[4, -35, -36, -15, -3, 3, 14, 0, -2, 0, 5, 9, 1, -5, 1, 10, 3, 11, 15, -11, 0, 5, 1, -4, 10, -1, -3, 1, 1, 14, -6, 2, 28, -10, -10, -14, -14, -13, -1, -3, 16, -2, -2, 14, 5, -3, 15, -9, 3, -15, 1, -1, 0, -5, -1, 1, 12, -4, -13, -9, -11, 9, -5, 19, 7, 2, 0, 1, 1, -3, 2, -48]
pugo
[-5, 4, 9, -9, 8, -5, 1, 1, -4, 8, -4, -6, 8, -6, 0, 3, 0, 0, -6, -4, -1, -3, -3, 6, 8, 3, 9, -5, 0, -6, 11, -15, -26, 5, 1, 3, 7, -1, -21, 2, -6, 4, -4, 3, 3, 2, -27, 5, -2, -1, -3, -7, 6, -11, 0, -4, 1, -5, -6, 3, 10, -1, 6, -17, -13, -5, -3, -11, -6, -1, -3, 27]
Vubud
[0, 0, 3, 1, 8, -7, -7, 1, 0, 3, -1, -1, 7, -3, 0, -4, 1, 3, 1, -1, 1, -6, 0, 7, 6, -6, 1, 0, -4, -3, 8, -6, -16, 0, -2, 3, 4, 3, -1, -1, -4, -2, -6, 3, 1, -1, -17, -1, -1, 1, -1, -3, -1, -8, -3, 1, -2, -3, 2, 2, 4, 1, 9, -3, -14, -2, 1, -5, -6, 1, 0, 18]
Vubud
[3, -1, -1, -3, -5, 2, 8, -4, 5, -2, -3, -4, -3, -7, 0, 7, 0, 7, -5, -4, 2, 0, 0, -4, -5, 1, -10, 2, 1, 9, -4, -1, 16, -6, -4, -4, -14, -4, -4, 4, 13, -1, -3, -6, -1, -2, 9, 4, 5, 7, 3, 1, 0, 3, 0, 3, -1, 4, -5, -5, -8, -1, -7, 6, -1, 3, 4, 3, 12, 2, 2, -9]
Gok
[4, 1, -5, -4, -11, 5, 6, -1, 8, -1, 0, -7, -7, -8, -6, 13, -3, -1, -7, -7, 6, 1, 1, -7, -13, 1, -9, 5, -4, 1, -11, 3, 33, -4, -7, 1, -8, -1, -9, 3, 10, -2, 4, -10, -2, -4, 24, -2, 6, 9, 3, 1, -5, 11, 5, 2, 0, 6, -9, -9, -10, -4, -13, 2, 8, 4, 4, 2, 15, 1, -7, -16]
Gok
[-3, 7, 11, 5, 13, -7, -4, -2, -5, 5, -1, 4, 10, 6, 0, -10, 4, -1, 6, 3, -2, -2, -4, 4, 12, 2, 14, -6, 2, -4, 13, -6, -33, 8, 7, 7, 9, 6, 7, -1, -11, 2, 0, 6, 1, 6, -28, 4, -11, 2, -6, -2, 2, -13, -2, -4, 0, -8, 6, 2, 12, -3, 18, -8, -12, -3, 1, -8, -12, -2, -2, 26]
Vubud
[-2, -2, 6, 7, 9, -2, -3, 1, -5, 4, -2, 3, 4, 3, 0, -13, 12, -1, 4, -1, -1, 4, -3, 9, 10, 6, 5, -3, 2, -3, 16, 3, -30, 4, 3, 1, 7, 4, 9, -2, -13, 2, -6, 8, 1, 5, -18, -2, -7, -5, 4, 0, 6, -7, -1, -6, 2, -5, 6, 3, 9, -4, 13, -1, -9, -5, -4, 1, -12, 4, 6, 19]
Vubud
[-5, 1, 9, -2, 8, -5, 3, 3, -7, 8, -2, 2, 9, 2, 5, 0, 4, 0, -4, -2, 1, 0, -5, 6, 7, 5, 8, -2, 3, -7, 13, -11, -30, 7, -2, 3, 5, 1, -1, -5, -8, 3, -3, 5, -3, 2, -29, 0, -3, -1, -4, -5, 1, -13, -3, -1, 1, -8, -2, 4, 6, -5, 14, -5, -14, -3, -2, -9, -6, -1, 0, 24]
Vubud
[14, 10, -49, -7, 6, -3, -3, 4, -7, -8, 2, -15, 0, -11, 3, 5, -1, 12, 2, -2, -6, -12, 6, -7, 4, 1, -8, 9, -6, 16, 1, -12, 14, 7, 0, -1, 5, 10, -5, 3, -4, 2, -2, -15, 3, 5, 4, 5, 13, -9, 3, 0, -5, 10, -1, 0, 1, 3, -24, 5, -1, 8, -19, -13, -4, 3, -2, 6, 4, -4, -4, -20]
pugo
[2, -1, -10, -10, -7, 2, 7, -3, 4, -3, 2, 1, -8, -9, 0, 17, -1, 7, 0, -4, 5, 3, 4, -8, -7, -3, -3, 0, 4, 6, -34, -2, 34, -1, -4, -10, -7, -6, -5, 1, 10, 1, 2, -2, -5, -3, 22, -1, 14, -3, -3, 1, -4, 7, 0, 4, 4, 3, -3, -7, -8, -2, -13, 4, 9, 7, 3, -9, 5, -3, -4, -30]
Gok
[-6, 2, 17, 4, 4, -1, 1, 3, -4, 5, -2, -7, 7, 1, 2, -11, 3, 0, 0, 0, 2, 6, -9, 6, 11, 9, 7, -3, 4, -7, 16, -1, -33, 6, 5, 0, 2, 3, 4, 1, -8, 1, -2, 9, 1, 4, -23, -4, -6, 1, -2, -3, 4, -10, -7, -2, 0, -7, 4, 0, 7, -4, 14, 0, -10, -5, -4, -3, -6, 4, 2, 23]
Vubud
[4, 1, -3, -2, -11, 3, -4, -3, 5, -6, 0, -10, -8, -6, 4, 11, -2, -1, -13, -4, 2, 0, 2, -7, -14, 0, -8, 5, -1, 0, -10, 1, 26, -3, -3, 3, 6, 1, -6, 3, 6, -2, 3, -9, -5, -3, 23, 4, 6, 8, 2, 2, -2, 17, 5, 5, -3, 10, -5, -3, -9, -1, -14, 3, 7, 2, 6, 4, 12, 0, -7, -3]
Gok
[-3, -1, 12, 2, 5, -1, -3, 4, -8, 4, -4, -1, 3, 1, -1, -3, 0, 1, -5, 0, 0, 5, -4, 4, 8, 4, 1, -1, -5, 0, 7, 6, -20, 0, 1, 2, 5, 2, 5, 2, -10, 6, 0, 5, 5, 0, -16, -2, -5, -4, 0, 0, 0, -2, -9, 1, -1, -8, 5, 2, 5, -3, 10, -1, -4, -2, -1, 0, 1, 5, 3, 19]
Vubud
[-9, 4, 28, 8, 4, -3, -7, -2, -7, 3, 4, 4, 8, 10, -1, -7, 4, 0, 5, 6, -2, 9, -8, 3, 5, 5, 11, -6, -3, -7, 11, 7, -36, 15, 4, 6, 12, 4, 7, 2, -14, 5, 4, 6, 2, 1, -21, -2, -11, -1, -9, 5, 3, -6, -6, 0, 0, -8, 12, 8, 10, -4, 16, 1, 3, -5, -2, -1, -13, 4, -4, 25]
Vubud
[6, -2, -11, -7, -8, 3, 7, -1, 4, -4, -3, -8, -8, -9, -5, 6, -1, 4, -7, -6, 1, 2, 3, -2, -6, -1, -11, 7, 1, 6, -6, 1, 25, -1, -4, -3, -7, 0, -3, -1, 7, 2, -1, -11, -1, -3, 15, 1, 9, 1, 6, 2, -2, 7, 4, 9, -1, 2, -9, -2, -5, 1, -9, 6, 5, 2, 3, 6, 13, 0, -2, -12]
Gok
[18, -5, -43, -13, -3, -5, 31, -3, 8, -3, 3, 4, -1, 0, 4, 0, 2, 9, 11, -1, -5, -9, 3, -2, 2, -10, -10, 8, 3, 14, -15, 40, 37, -13, -2, -14, -14, -14, -7, -3, 18, -7, -1, -1, -8, 0, 29, -2, 10, -8, 3, -2, 1, -4, 6, -3, 6, 13, -6, -7, -11, 10, -13, 15, 0, 6, 0, 4, -3, -10, 3, -49]
pugo
[5, -3, -17, -10, 1, 3, 7, -9, 0, 4, 4, -8, -6, -14, 2, 16, 1, 6, -7, -10, 4, -1, 0, -1, 0, 2, -7, 4, 1, -12, -4, -7, 23, -4, -5, -5, -10, -1, -11, 0, 11, 2, -10, -11, 7, -4, 8, 0, 13, -3, 7, -3, 3, 3, 3, -3, 5, 0, -12, -4, 3, 2, -10, -2, -7, 2, 2, 1, 16, -3, -5, -5]
Gok
[9, 2, -28, 1, -6, 3, -1, 1, 3, -6, 3, -6, -6, -9, 0, 10, -9, -13, -3, -1, -1, -3, 4, -1, -8, -4, -10, 7, -3, 4, -5, 2, 24, 4, 1, 2, 0, 6, -5, 3, 3, 4, 4, -18, 2, 0, 19, 0, 11, 1, 12, 2, -7, 14, 1, 5, 1, 12, -10, 1, -8, 6, -11, -3, 5, 2, 2, 14, 14, 4, -6, -19]
Gok
[1, -1, -7, 2, -12, 5, 1, -1, 5, -7, -3, -3, -12, -2, 0, 8, -3, 3, -4, 2, 1, 4, 3, -5, -16, 3, -9, 3, -4, 4, -10, 8, 28, 5, 0, -1, -5, 0, 0, 2, 0, -2, 4, -11, 1, -2, 19, -1, 5, 3, 9, 4, -2, 12, 4, 4, -4, 5, -4, -4, -1, 1, -12, 8, 12, 4, 4, 13, 11, 1, -2, -19]
Gok
[6, 3, -14, 2, 6, -3, 1, 2, -1, -2, 1, 0, -2, 0, -4, -3, 1, -1, 2, 0, -5, -2, 0, 6, 4, -1, -2, 4, -1, 3, 2, 3, 0, -3, 0, 3, -1, 2, 7, 2, -3, 0, 1, 1, -2, -2, 1, 2, -5, 0, 10, 1, 1, -4, -3, -1, -2, 9, 0, 2, 0, 7, 2, 6, -1, 0, -5, 6, 4, 3, 3, -5]
pugo
[4, -3, 11, 8, 3, -1, 5, 10, -8, 6, 3, -4, -3, -6, -7, -7, 0, -1, -12, -10, 1, 8, -7, 15, 8, 6, -5, -2, 0, -5, 15, 2, -26, 5, -6, 5, 1, 7, 5, -1, -4, 7, -6, 3, 0, -2, -26, -4, 2, 6, 5, -5, -1, -9, -1, 4, 0, -3, 7, 5, 8, -5, 15, 8, -18, -5, -2, 11, 14, 5, 10, 37]
Vubud
[1, -4, -29, -8, 2, -5, 10, -7, 4, 0, -1, 1, 1, 3, 5, -1, 0, 6, 12, -2, -2, -5, 5, -2, 6, -3, 0, 2, 1, 7, -15, -10, 15, -6, -1, -11, -8, -7, -3, -2, 10, -6, -2, 3, -6, 1, 9, -3, 3, -6, 0, -2, -1, -6, 3, -9, 3, 0, -10, -4, -2, 5, -7, -6, -13, 4, -3, -4, -6, -6, 0, -25]
pugo
[4, 2, -13, -8, -7, 2, 3, -1, 9, -1, 0, -11, -5, -11, 0, 13, -2, 2, -11, -2, 2, -5, 8, -5, -8, -4, -10, 2, 1, 2, -10, -9, 32, -6, -4, -5, -4, 1, -9, 3, 13, -5, 4, -16, -4, -4, 26, 1, 12, 7, 4, 0, -2, 10, 5, 3, -3, 10, -8, -6, -10, 0, -18, -2, 4, 4, 3, -3, 16, -2, -7, -17]
Gok
